Below is a small trained network, with its code and all its weights. Each question gives an input and a class and asks what happens when units are switched off, that is, made to give their printed mean instead of their output.

import numpy as np


def w(rows, s, z=0):
    codes = np.array(rows[::2]) - 128.0
    scale = np.full(codes.shape[1], s)
    scale[-1] = z or s
    return codes * scale


def f(y):
    return np.maximum(y, 0)


def log_softmax(a):
    a = a - a.max(-1, keepdims=True)
    return a - np.log(np.exp(a).sum(-1, keepdims=True))


def net(x, mask):
    res = np.array(x, float).reshape(1, 6) / 4 @ E
    y = f(res @ A[0][:, :-1].T + A[0][:, -1])
    res = res + np.where(mask, y, B[0][:, -1]) @ B[0][:, :-1]
    return log_softmax(res[-1] @ U[:, :-1].T + U[:, -1])


A, B = {}, {}
E = w([
[87,162,192,157,160,231],'x0',
[74,110,102,53,108,175],'x1',
[129,171,160,65,249,149],'x2',
[26,134,93,150,148,64],'x3',
[151,245,121,92,83,149],'x4',
[111,115,225,157,134,76],'x5',
],0.011)
A[0] = w([
[157,116,87,125,189,78,167],'n1',
[152,156,208,208,144,127,77],'n2',
[57,162,85,197,142,58,237],'n3',
[181,120,127,142,177,67,142],'n4',
[96,63,161,97,138,117,167],'n5',
[164,3,125,101,26,119,149],'n6',
[34,174,61,167,131,64,135],'n7',
[157,127,71,158,72,159,2],'n8',
[151,135,165,74,143,193,151],'n9',
[84,172,112,80,108,164,161],'n10',
[195,112,187,122,198,60,231],'n11',
[103,181,35,153,95,128,192],'n12',
[190,154,127,91,137,121,252],'n13',
[182,121,113,145,142,103,206],'n14',
[154,161,69,201,59,104,166],'n15',
],0.011,0.0039)
B[0] = w([
[150,143,2,104,169,109,193],'n1',
[181,176,214,191,149,122,199],'n2',
[22,142,149,31,49,165,247],'n3',
[189,208,87,139,209,90,191],'n4',
[58,79,148,163,193,106,189],'n5',
[154,71,100,242,115,28,249],'n6',
[51,99,69,26,30,166,243],'n7',
[234,157,104,102,68,98,185],'n8',
[93,162,179,86,210,177,222],'n9',
[102,174,125,72,142,210,216],'n10',
[155,194,96,188,241,82,233],'n11',
[107,118,124,36,43,175,237],'n12',
[163,202,139,145,144,119,211],'n13',
[177,99,75,136,92,122,183],'n14',
[163,146,127,121,27,183,235],'n15',
],0.0086,0.011)
U = w([
[159,113,80,80,198,86,78],'0',
[150,163,247,162,131,132,129],'1',
[39,159,120,78,74,108,128],'2',
[67,65,166,143,191,169,1],'3',
[153,142,147,81,122,177,206],'4',
[100,30,118,196,131,69,62],'5',
[178,122,128,160,60,126,45],'6',
],0.012,0.0046)

Each question gives the input, the list of numbers given to net, and the class t.
The units are the neurons (one row each of A and B). Each row of codes is followed by its name. A weight is (code - 128) times the scale printed after its matrix; where a second scale follows, it is the last column's (A, B and U).
mask holds one flag per neuron, in row order. A switched-off neuron (its flag False) gives its mean, the last column of its row in B, instead of its output. The means were averaged over made-up inputs and are rounded, as every weight is.
A unit's drop is (log p(t) with every unit on - log p(t) with that unit switched off) / (log p(t) with every unit on - log p(t) with every unit switched off).
The circuit of an input: a set's keep is (log p(t) with only the set's units on - log p(t) with every unit switched off) / (log p(t) with every unit on - log p(t) with every unit switched off). Starting from the 12 units with the biggest drops (on a tie, the unit counted first), units are removed one at a time, each time the one whose removal leaves the highest keep (on an exact tie, the one counted first), for as long as the keep stays at least 0.8.
circuit, biggest first: the units of the circuit, biggest drop first
most important unit: the unit with the biggest drop
k most important neurons: the k neurons with the biggest drops, biggest first
drop of u: that unit's drop, to one decimal
input [5,-2,-6,1,8,6], class 1: circuit, biggest first	[n2]
input [-3,-3,-7,8,-8,7], class 2: 3 most important neurons	[n3, n7, n15]
input [0,4,4,-3,2,3], class 1: circuit, biggest first	[n7, n12]
input [1,7,3,-8,2,5], class 1: 2 most important neurons	[n7, n12]
input [5,-3,6,3,-2,0], class 3: circuit, biggest first	[n15, n8]
input [-1,-8,4,2,-2,5], class 0: 3 most important neurons	[n1, n11, n4]
input [0,8,4,2,7,-5], class 4: 2 most important neurons	[n3, n10]
input [-1,2,-6,-1,8,-1], class 6: circuit, biggest first	[n3, n8]
input [-2,-6,0,-1,4,-7], class 6: circuit, biggest first	[n9, n15]
input [6,4,4,3,7,1], class 4: circuit, biggest first	[n3, n10]
input [8,-3,6,5,1,-2], class 3: circuit, biggest first	[n15, n12]
input [0,0,4,3,-7,2], class 0: 2 most important neurons	[n1, n11]
input [-3,-1,3,-2,-5,8], class 0: 2 most important neurons	[n11, n4]
input [-8,-2,-3,1,-1,6], class 5: most important unit	n6
input [-6,3,8,1,8,2], class 0: 2 most important neurons	[n3, n15]
input [-6,4,5,6,-8,-7], class 2: 3 most important neurons	[n7, n3, n11]
input [-4,-3,0,-8,0,6], class 1: drop of n15	-0.1
input [2,-2,-5,-5,-5,6], class 5: drop of n6	0.5
input [4,2,1,-2,2,4], class 1: drop of n7	0.1
input [-4,3,-2,-5,5,-4], class 6: most important unit	n6
